Below are the code and all the weights of a small trained network. Each question names an input and a target symbol and asks about switching units off, where a switched-off unit gives its printed mean instead of its output.

import numpy as np


def w(rows, s, z=0):
    codes = np.array(rows[::2]) - 128.0
    scale = np.full(codes.shape[1], s)
    scale[-1] = z or s
    return codes * scale


def f(y):
    return np.maximum(y, 0)


def softmax(a):
    e = np.exp(a - a.max(-1, keepdims=True))
    return e / e.sum(-1, keepdims=True)


def log_softmax(a):
    a = a - a.max(-1, keepdims=True)
    return a - np.log(np.exp(a).sum(-1, keepdims=True))


def net(x, mask):
    ids = ['ΘΞΠβγεζηλμστφψω'.index(c) for c in x.split()]
    T = len(ids)
    res = E[ids] + P[:T]
    r = res
    for j in range(2):
        rows = slice(2 * j, 2 * j + 2)
        q, k, v = (r @ M[0][rows].T for M in (Q, K, V))
        z = softmax(np.where(np.tri(T) > 0, q @ k.T / 2**0.5, -1e9)) @ v
        o = O[0][rows]
        res = res + np.where(mask[j], z, o[:, -1]) @ o[:, :-1]
    y = f(res @ A[0][:, :-1].T + A[0][:, -1])
    res = res + np.where(mask[2:10], y, B[0][:, -1]) @ B[0][:, :-1]
    return log_softmax(res[-1] @ U[:, :-1].T + U[:, -1])


Q, K, V, O, A, B = {}, {}, {}, {}, {}, {}
E = w([
[132,144,74,173],'Θ',
[3,191,141,122],'Ξ',
[150,66,205,54],'Π',
[83,182,118,32],'β',
[151,226,241,87],'γ',
[196,175,105,219],'ε',
[126,108,83,164],'ζ',
[149,79,75,153],'η',
[110,95,98,166],'λ',
[151,119,70,160],'μ',
[199,119,92,188],'σ',
[102,55,128,147],'τ',
[184,188,26,96],'φ',
[127,134,108,170],'ψ',
[134,106,91,162],'ω',
],0.018)
P = w([
[197,110,183,253],'0',
[159,132,151,222],'1',
[164,135,148,192],'2',
[136,150,127,161],'3',
[131,146,117,130],'4',
[127,172,98,107],'5',
[114,168,87,78],'6',
[100,196,65,53],'7',
[88,182,57,32],'8',
],0.0039)
Q[0] = w([
[119,121,128,152],'head 0',
[76,110,2,211],'head 0',
[119,135,129,115],'head 1',
[102,171,198,112],'head 1',
],0.049)
K[0] = w([
[119,136,133,110],'head 0',
[100,156,111,2],'head 0',
[142,109,132,135],'head 1',
[126,126,237,93],'head 1',
],0.037)
V[0] = w([
[217,109,201,62],'head 0',
[11,211,196,165],'head 0',
[157,130,118,79],'head 1',
[76,92,175,203],'head 1',
],0.011)
O[0] = w([
[135,67,254,203,164],'head 0',
[48,239,171,107,177],'head 0',
[194,137,110,103,158],'head 1',
[5,96,169,182,4],'head 1',
],0.0083,0.0047)
A[0] = w([
[74,115,35,254,60],'neuron 0',
[173,130,145,63,173],'neuron 1',
[148,66,124,141,134],'neuron 2',
[4,67,51,165,99],'neuron 3',
[69,107,188,55,60],'neuron 4',
[121,66,38,130,55],'neuron 5',
[68,45,57,140,2],'neuron 6',
[49,109,139,107,139],'neuron 7',
],0.012,0.0083)
B[0] = w([
[165,49,153,21,204],'neuron 0',
[92,107,156,167,254],'neuron 1',
[85,109,90,127,197],'neuron 2',
[28,157,159,97,190],'neuron 3',
[152,76,69,110,162],'neuron 4',
[154,210,125,154,213],'neuron 5',
[7,159,14,175,154],'neuron 6',
[235,158,146,175,173],'neuron 7',
],0.02,0.0088)
U = w([
[193,133,133,57,43],'Θ',
[176,108,79,116,53],'Ξ',
[129,118,115,127,50],'Π',
[174,107,185,105,214],'β',
[210,70,87,114,159],'γ',
[62,115,142,225,52],'ε',
[128,107,114,141,90],'ζ',
[150,195,145,131,144],'η',
[242,90,145,81,86],'λ',
[128,133,250,253,226],'μ',
[123,22,131,215,222],'σ',
[104,125,139,143,52],'τ',
[186,120,61,227,156],'φ',
[134,105,123,172,75],'ψ',
[108,99,49,192,2],'ω',
],0.007,0.0058)

Each question gives the input, a string of symbols that net reads in full, and the target symbol t.
The units are the heads (2 rows each of Q, K, V and O) and the neurons (one row each of A and B). Each row of codes is followed by its name. A weight is (code - 128) times the scale printed after its matrix; where a second scale follows, it is the last column's (O, A, B and U).
mask holds one flag per unit, heads first, then neurons. A switched-off unit (its flag False) gives its mean, the last column of its rows in O or B, instead of its output. The means were averaged over made-up inputs and are rounded, as every weight is.
A unit's drop is (log p(t) with every unit on - log p(t) with that unit switched off) / (log p(t) with every unit on - log p(t) with every unit switched off).
The circuit of an input: a set's keep is (log p(t) with only the set's units on - log p(t) with every unit switched off) / (log p(t) with every unit on - log p(t) with every unit switched off). Starting from all 10 units, units are removed one at a time, each time the one whose removal leaves the highest keep (on an exact tie, the one counted first), for as long as the keep stays at least 0.8.
units of the circuit, in order: the units of the circuit, biggest drop first
most important unit: the unit with the biggest drop
k most important neurons: the k neurons with the biggest drops, biggest first
heads that matter: for each layer, one digit per head in row order, 1 if its drop is at least 0.15 and else 0, layers parted by /
drop when u is switched off: that unit's drop, to one decimal
input τ Ξ λ ε φ Θ σ, target φ: heads that matter => 11
input ψ λ η γ τ ψ, target μ: most important unit => head 0
input μ γ ω ε η ψ η φ Ξ, target η: units of the circuit, in order => head 0; neuron 7
input σ Π μ ε η ζ, target σ: units of the circuit, in order => head 0; neuron 2
input ε γ λ, target μ: 2 most important neurons => neuron 7; neuron 3
input Π ψ ω φ γ γ Π Θ, target σ: heads that matter => 10
input φ φ ε Ξ φ η Π Θ τ, target σ: heads that matter => 10
input σ ω ω σ, target γ: heads that matter => 11
input ε η φ ε η σ λ, target φ: 2 most important neurons => neuron 5; neuron 0
input Θ ω γ ε ζ, target μ: heads that matter => 10
input η λ η ψ η σ, target γ: units of the circuit, in order => neuron 0; head 0
input λ μ τ Ξ λ, target η: 3 most important neurons => neuron 7; neuron 3; neuron 1
input λ φ ω σ η η, target φ: 3 most important neurons => neuron 5; neuron 0; neuron 3
input Ξ η σ φ Ξ ψ ε σ, target η: most important unit => head 0
input η η γ ψ λ γ ε τ, target μ: 2 most important neurons => neuron 7; neuron 0
input γ Θ η ψ γ φ, target φ: 2 most important neurons => neuron 5; neuron 0
input ζ τ η φ ω τ, target φ: 2 most important neurons => neuron 5; neuron 0
input β Ξ ε λ, target β: drop when neuron 1 is switched off => 0.2
input η γ Θ γ Θ ζ ω Ξ ω, target η: drop when head 0 is switched off => 1.0
input γ ω γ γ ω, target μ: most important unit => head 0
input η γ μ, target μ: drop when neuron 0 is switched off => 0.1
